Below are the code and all the weights of a small trained network. Each question names an input and a target symbol and asks about switching units off, where a switched-off unit gives its printed mean instead of its output.

import numpy as np


def w(rows, s, z=0):
    codes = np.array(rows[::2]) - 128.0
    scale = np.full(codes.shape[1], s)
    scale[-1] = z or s
    return codes * scale


def norm(h):
    return h / np.sqrt((h * h).mean(-1, keepdims=True) + 1e-5)


def f(y):
    return y / 2 * (1 + np.tanh(0.7978845608 * (y + 0.044715 * y**3)))


def softmax(a):
    e = np.exp(a - a.max(-1, keepdims=True))
    return e / e.sum(-1, keepdims=True)


def log_softmax(a):
    a = a - a.max(-1, keepdims=True)
    return a - np.log(np.exp(a).sum(-1, keepdims=True))


def net(x, mask):
    ids = ['γδεθλξστω'.index(c) for c in x.split()]
    T = len(ids)
    res = E[ids] + P[:T]
    u = 0
    for l in range(2):
        r = norm(res)
        for j in range(3):
            rows = slice(3 * j, 3 * j + 3)
            q, k, v = (r @ M[l][rows].T for M in (Q, K, V))
            z = softmax(np.where(np.tri(T) > 0, q @ k.T / 3**0.5, -1e9)) @ v
            o = O[l][rows]
            res = res + np.where(mask[u + j], z, o[:, -1]) @ o[:, :-1]
        u += 3
        y = f(norm(res) @ A[l][:, :-1].T + A[l][:, -1])
        res = res + np.where(mask[u : u + 8], y, B[l][:, -1]) @ B[l][:, :-1]
        u += 8
    return log_softmax(norm(res)[-1] @ U[:, :-1].T + U[:, -1])


Q, K, V, O, A, B = {}, {}, {}, {}, {}, {}
E = w([
[88,116,117,173],'γ',
[122,105,167,102],'δ',
[111,134,174,159],'ε',
[146,110,101,87],'θ',
[93,106,135,120],'λ',
[119,101,91,130],'ξ',
[171,125,166,94],'σ',
[85,104,171,134],'τ',
[188,206,7,163],'ω',
],0.002)
P = w([
[135,38,70,112],'0',
[230,106,253,235],'1',
[213,107,243,228],'2',
[1,130,225,93],'3',
[21,155,211,67],'4',
[42,175,204,90],'5',
[44,216,232,78],'6',
[55,215,223,90],'7',
],0.00091)
Q[0] = w([
[17,178,233,65],'0.h0',
[24,159,219,69],'0.h0',
[237,103,44,187],'0.h0',
[218,174,132,248],'0.h1',
[112,126,126,107],'0.h1',
[31,79,123,3],'0.h1',
[126,127,129,125],'0.h2',
[121,126,132,120],'0.h2',
[130,129,128,130],'0.h2',
],0.0043)
K[0] = w([
[125,231,75,134],'0.h0',
[122,255,76,130],'0.h0',
[135,11,171,128],'0.h0',
[25,125,88,25],'0.h1',
[141,127,130,136],'0.h1',
[225,131,166,223],'0.h1',
[127,128,127,127],'0.h2',
[122,129,123,121],'0.h2',
[128,128,129,129],'0.h2',
],0.006)
V[0] = w([
[128,128,128,128],'0.h0',
[228,151,30,203],'0.h0',
[29,124,182,55],'0.h0',
[22,133,117,29],'0.h1',
[67,127,127,87],'0.h1',
[209,119,145,249],'0.h1',
[118,135,107,111],'0.h2',
[111,147,75,79],'0.h2',
[103,140,107,110],'0.h2',
],0.0016)
O[0] = w([
[128,128,128,128,128],'0.h0',
[8,209,73,2,98],'0.h0',
[237,51,121,238,132],'0.h0',
[4,36,149,35,29],'0.h1',
[55,104,158,79,93],'0.h1',
[223,246,119,228,254],'0.h1',
[158,107,99,143,97],'0.h2',
[206,67,60,155,42],'0.h2',
[157,98,90,157,96],'0.h2',
],0.0012,0.00087)
A[0] = w([
[161,225,93,169,1],'0.n0',
[62,120,243,251,62],'0.n1',
[142,125,104,147,116],'0.n2',
[132,126,121,134,127],'0.n3',
[131,127,122,133,127],'0.n4',
[153,99,219,133,199],'0.n5',
[152,156,81,161,51],'0.n6',
[185,94,58,208,118],'0.n7',
],0.0021,0.0017)
B[0] = w([
[69,1,170,94,78],'0.n0',
[216,130,99,110,236],'0.n1',
[110,137,147,111,110],'0.n2',
[123,133,134,124,124],'0.n3',
[124,132,132,125,125],'0.n4',
[158,178,71,164,252],'0.n5',
[98,93,164,90,76],'0.n6',
[88,189,169,81,107],'0.n7',
],0.0023,0.0013)
Q[1] = w([
[141,143,182,228],'1.h0',
[124,128,131,123],'1.h0',
[141,145,214,253],'1.h0',
[94,26,152,99],'1.h1',
[248,105,104,239],'1.h1',
[160,230,104,154],'1.h1',
[243,130,145,216],'1.h2',
[14,132,139,7],'1.h2',
[46,116,87,96],'1.h2',
],0.0064)
K[1] = w([
[141,178,171,173],'1.h0',
[123,122,133,126],'1.h0',
[140,212,205,195],'1.h0',
[219,123,207,180],'1.h1',
[139,1,70,115],'1.h1',
[33,136,48,75],'1.h1',
[105,23,45,67],'1.h2',
[116,234,192,182],'1.h2',
[190,183,188,174],'1.h2',
],0.0068)
V[1] = w([
[210,126,193,109],'1.h0',
[169,97,57,176],'1.h0',
[149,177,60,79],'1.h0',
[84,163,64,114],'1.h1',
[211,117,208,146],'1.h1',
[75,101,104,124],'1.h1',
[150,46,175,3],'1.h2',
[240,160,135,33],'1.h2',
[67,95,208,219],'1.h2',
],0.0034)
O[1] = w([
[55,115,89,112,208],'1.h0',
[109,144,167,26,183],'1.h0',
[117,106,186,213,112],'1.h0',
[118,138,207,125,175],'1.h1',
[120,146,43,111,73],'1.h1',
[153,94,165,158,142],'1.h1',
[90,22,77,175,3],'1.h2',
[6,149,40,106,77],'1.h2',
[254,137,135,216,152],'1.h2',
],0.0035,0.0021)
A[1] = w([
[100,190,149,170,181],'1.n0',
[228,92,125,168,59],'1.n1',
[122,95,70,107,166],'1.n2',
[49,107,108,89,182],'1.n3',
[105,184,148,166,177],'1.n4',
[128,43,166,127,123],'1.n5',
[138,67,3,176,1],'1.n6',
[157,58,210,145,72],'1.n7',
],0.0055,0.0023)
B[1] = w([
[145,93,101,30,250],'1.n0',
[79,53,75,199,159],'1.n1',
[170,162,164,107,118],'1.n2',
[185,73,183,182,158],'1.n3',
[142,100,103,42,238],'1.n4',
[122,214,116,154,119],'1.n5',
[161,106,174,1,115],'1.n6',
[66,218,74,102,171],'1.n7',
],0.0038,0.0022)
U = w([
[212,175,204,178,123],'γ',
[212,10,132,79,67],'δ',
[181,213,16,91,83],'ε',
[76,58,201,154,180],'θ',
[84,157,87,187,255],'λ',
[31,230,173,144,64],'ξ',
[31,70,54,83,106],'σ',
[189,86,74,172,226],'τ',
[84,126,193,88,56],'ω',
],0.012,0.0044)

Each question gives the input, a string of symbols that net reads in full, and the target symbol t.
The units are the heads (3 rows each of Q, K, V and O) and the neurons (one row each of A and B). Each row of codes is followed by its name. A weight is (code - 128) times the scale printed after its matrix; where a second scale follows, it is the last column's (O, A, B and U).
mask holds one flag per unit, layer by layer, with each layer's heads first. A switched-off unit (its flag False) gives its mean, the last column of its rows in O or B, instead of its output. The means were averaged over made-up inputs and are rounded, as every weight is.
A unit's drop is (log p(t) with every unit on - log p(t) with that unit switched off) / (log p(t) with every unit on - log p(t) with every unit switched off).
The circuit of an input: a set's keep is (log p(t) with only the set's units on - log p(t) with every unit switched off) / (log p(t) with every unit on - log p(t) with every unit switched off). Starting from the 12 units with the biggest drops (on a tie, the unit counted first), units are removed one at a time, each time the one whose removal leaves the highest keep (on an exact tie, the one counted first), for as long as the keep stays at least 0.8.
circuit, biggest first: the units of the circuit, biggest drop first
unit that matters most: the unit with the biggest drop
k most important neurons of layer l: the k neurons of layer l with the biggest drops, biggest first
heads that matter: for each layer, one digit per head in row order, 1 if its drop is at least 0.15 and else 0, layers parted by /
input σ τ γ σ δ, target σ: circuit, biggest first : (1.h2 0.h0)
input γ ε τ σ λ, target γ: heads that matter : 100 / 001
input ε τ λ, target ε: heads that matter : 000 / 010
input ε ε δ, target ε: unit that matters most : 1.h1
input ε γ γ θ, target ε: circuit, biggest first : (0.h1 1.h1)
input γ δ ξ θ, target γ: circuit, biggest first : (1.h2 0.h1 0.h0)
input τ ξ δ, target τ: circuit, biggest first : (1.h2 1.n1 1.h1)
input δ ε γ δ ε, target δ: heads that matter : 010 / 001
input δ σ σ ξ θ θ, target δ: circuit, biggest first : (1.h2 0.h0 1.n3)
input ξ λ ξ δ ε τ, target ξ: 2 most important neurons of layer 1 : (1.n7 1.n5)
input ξ γ δ σ τ δ, target ξ: heads that matter : 100 / 001
input λ θ θ τ σ, target λ: 2 most important neurons of layer 1 : (1.n7 1.n1)
input ε ε θ σ ε λ λ, target ε: circuit, biggest first : (1.h1 0.h0)
input λ ξ ξ ε γ δ δ, target λ: unit that matters most : 0.h1
input τ τ δ δ γ δ δ λ, target τ: heads that matter : 110 / 001
input ε ε ε σ ξ τ ε ε, target ε: circuit, biggest first : (1.h1 0.h0)
input λ γ ω, target λ: heads that matter : 010 / 001
input τ ε τ σ, target τ: circuit, biggest first : (0.h1 1.h2 1.n1 1.h1)
input σ δ τ, target σ: heads that matter : 000 / 001
input ξ ξ λ δ ξ δ ε δ, target ξ: unit that matters most : 0.h0
input γ θ ε σ, target γ: heads that matter : 000 / 001
input ω δ λ, target ω: circuit, biggest first : (1.h2 1.n3)
input δ θ λ δ, target δ: heads that matter : 010 / 011
input ω ε θ, target ω: heads that matter : 000 / 001
input θ θ δ ε λ θ θ, target θ: heads that matter : 100 / 001
input δ δ σ γ τ θ λ σ, target δ: heads that matter : 110 / 011
input ξ γ δ δ γ σ, target ξ: unit that matters most : 0.n1
input τ ε γ ε τ ε, target τ: heads that matter : 010 / 001
